Below is a small trained network, with its code and all its weights. Each question gives an input and a class and asks what happens when units are switched off, that is, made to give their printed mean instead of their output.

import numpy as np


def w(rows, s, z=0):
    codes = np.array(rows[::2]) - 128.0
    scale = np.full(codes.shape[1], s)
    scale[-1] = z or s
    return codes * scale


def f(y):
    return y / 2 * (1 + np.tanh(0.7978845608 * (y + 0.044715 * y**3)))


def log_softmax(a):
    a = a - a.max(-1, keepdims=True)
    return a - np.log(np.exp(a).sum(-1, keepdims=True))


def net(x, mask):
    res = np.array(x, float).reshape(1, 8) / 4 @ E
    y = f(res @ A[0][:, :-1].T + A[0][:, -1])
    res = res + np.where(mask, y, B[0][:, -1]) @ B[0][:, :-1]
    return log_softmax(res[-1] @ U[:, :-1].T + U[:, -1])


A, B = {}, {}
E = w([
[159,83,121,145,135,112,155,89,166,108],'x0',
[117,7,53,137,89,111,50,87,144,105],'x1',
[89,81,118,55,123,161,124,182,79,77],'x2',
[119,147,113,63,110,163,167,78,199,162],'x3',
[100,116,170,148,192,177,111,162,140,141],'x4',
[135,125,108,177,68,170,195,165,90,201],'x5',
[97,93,142,162,96,63,116,56,70,195],'x6',
[113,96,137,98,114,144,144,161,78,129],'x7',
],0.012)
A[0] = w([
[167,161,151,129,167,142,122,220,78,57,173],'n0',
[118,197,121,174,157,138,145,85,114,144,148],'n1',
[139,77,98,142,104,182,161,154,140,147,194],'n2',
[123,169,167,150,75,149,126,179,79,185,195],'n3',
[131,117,91,59,73,149,111,94,154,112,217],'n4',
[145,139,155,141,123,163,169,195,67,83,190],'n5',
[134,133,119,163,77,123,144,89,251,154,222],'n6',
[136,149,157,123,170,50,78,124,167,130,158],'n7',
[115,84,147,162,101,118,106,100,57,88,205],'n8',
[107,50,74,106,111,100,89,84,118,82,248],'n9',
[190,171,121,137,146,127,166,83,163,132,157],'n10',
[81,162,149,148,80,121,185,147,66,202,181],'n11',
[146,142,157,168,64,127,100,155,102,173,101],'n12',
[136,188,166,133,165,130,84,100,189,144,172],'n13',
[132,101,164,147,119,89,4,107,164,111,254],'n14',
[130,166,154,152,107,139,117,142,138,64,165],'n15',
[150,100,89,121,70,165,171,141,132,156,218],'n16',
[134,143,131,60,113,152,139,77,160,103,247],'n17',
[103,142,149,150,123,161,67,164,183,132,178],'n18',
[74,101,140,56,105,161,136,127,147,89,146],'n19',
[222,205,134,141,133,102,205,79,150,148,165],'n20',
[93,96,111,44,123,152,121,126,158,147,143],'n21',
[113,74,106,141,116,42,95,63,84,90,168],'n22',
[118,141,134,118,111,136,126,130,89,198,114],'n23',
[104,152,143,163,154,163,155,185,147,93,119],'n24',
[166,180,164,159,106,70,137,92,179,123,124],'n25',
],0.012,0.0027)
B[0] = w([
[129,136,182,115,122,185,144,181,201,171,235],'n0',
[162,94,160,103,146,98,104,95,89,170,177],'n1',
[148,176,136,225,156,185,170,83,151,146,180],'n2',
[84,174,152,136,149,123,159,118,104,229,199],'n3',
[133,150,106,152,135,117,160,134,113,43,198],'n4',
[176,165,238,155,147,219,160,171,179,213,210],'n5',
[164,103,8,114,81,140,112,18,130,142,204],'n6',
[111,92,104,60,125,132,54,107,143,116,190],'n7',
[41,75,157,186,148,127,200,189,149,130,202],'n8',
[96,49,129,192,123,157,142,159,122,51,251],'n9',
[209,105,114,61,98,121,118,99,146,157,182],'n10',
[89,199,169,207,145,50,157,110,22,250,204],'n11',
[119,93,131,211,84,104,159,108,100,153,174],'n12',
[104,204,108,1,142,123,46,64,143,120,195],'n13',
[28,92,147,127,95,133,57,92,170,38,227],'n14',
[172,134,163,117,127,111,92,139,144,105,166],'n15',
[135,165,80,184,171,147,162,103,139,162,184],'n16',
[191,138,89,91,144,74,105,169,89,51,191],'n17',
[110,173,124,107,182,148,100,105,157,123,170],'n18',
[191,237,108,132,150,132,152,192,99,23,194],'n19',
[194,78,113,51,43,75,115,138,103,216,213],'n20',
[127,190,74,151,131,98,185,187,106,73,185],'n21',
[81,8,165,129,71,137,145,148,115,77,242],'n22',
[83,159,114,171,152,68,158,132,60,147,159],'n23',
[147,116,170,105,95,135,92,128,187,167,193],'n24',
[159,81,105,54,81,37,107,79,128,119,193],'n25',
],0.0077,0.017)
U = w([
[45,24,175,165,90,110,119,135,156,73,144],'0',
[62,169,157,83,214,105,22,82,194,98,51],'1',
[95,159,196,187,140,79,176,129,38,205,250],'2',
[217,109,129,48,33,57,112,76,125,149,61],'3',
[195,174,111,139,156,101,168,220,115,44,96],'4',
[161,122,25,209,140,161,154,37,208,147,70],'5',
[192,165,241,132,162,162,134,214,254,167,211],'6',
],0.0092,0.0014)

Each question gives the input, the list of numbers given to net, and the class t.
The units are the neurons (one row each of A and B). Each row of codes is followed by its name. A weight is (code - 128) times the scale printed after its matrix; where a second scale follows, it is the last column's (A, B and U).
mask holds one flag per neuron, in row order. A switched-off neuron (its flag False) gives its mean, the last column of its row in B, instead of its output. The means were averaged over made-up inputs and are rounded, as every weight is.
A unit's drop is (log p(t) with every unit on - log p(t) with that unit switched off) / (log p(t) with every unit on - log p(t) with every unit switched off).
The circuit of an input: a set's keep is (log p(t) with only the set's units on - log p(t) with every unit switched off) / (log p(t) with every unit on - log p(t) with every unit switched off). Starting from the 12 units with the biggest drops (on a tie, the unit counted first), units are removed one at a time, each time the one whose removal leaves the highest keep (on an exact tie, the one counted first), for as long as the keep stays at least 0.8.
units of the circuit, in order: the units of the circuit, biggest drop first
k most important neurons: the k neurons with the biggest drops, biggest first
drop of u: that unit's drop, to one decimal
input [8,4,4,-4,-1,5,-4,-6], class 5: units of the circuit, in order -> (n2)
input [-8,-3,8,-6,2,2,0,-2], class 6: 2 most important neurons -> (n0; n5)
input [-3,4,1,-8,3,4,3,0], class 2: 4 most important neurons -> (n11; n3; n7; n23)
input [8,-8,7,2,-3,-6,0,4], class 4: 4 most important neurons -> (n17; n19; n21; n3)
input [8,-6,4,-2,-4,8,-5,5], class 6: 2 most important neurons -> (n5; n0)
input [1,1,3,5,4,-8,-3,1], class 4: 2 most important neurons -> (n19; n21)
input [6,-4,0,-4,1,-4,2,-1], class 3: 3 most important neurons -> (n9; n25; n18)
input [6,-4,0,-5,1,6,-3,7], class 6: 3 most important neurons -> (n5; n0; n24)
input [6,5,-4,-1,-4,-1,3,-8], class 0: 2 most important neurons -> (n22; n14)
input [-2,3,-2,2,0,-2,-2,0], class 1: 2 most important neurons -> (n22; n20)
input [-3,5,-5,8,2,-7,5,-6], class 3: 3 most important neurons -> (n6; n25; n10)
input [-8,8,-6,2,-2,-5,-1,-5], class 0: 4 most important neurons -> (n22; n9; n14; n19)
input [8,1,-1,-2,5,2,-4,-7], class 3: drop of n9 -> 0.1
input [7,-3,4,-6,-2,-5,-2,-1], class 6: units of the circuit, in order -> (n0)
input [-5,8,7,0,-4,-6,-8,-4], class 4: drop of n19 -> 0.8
input [4,6,6,5,5,8,7,-5], class 5: drop of n2 -> 0.2
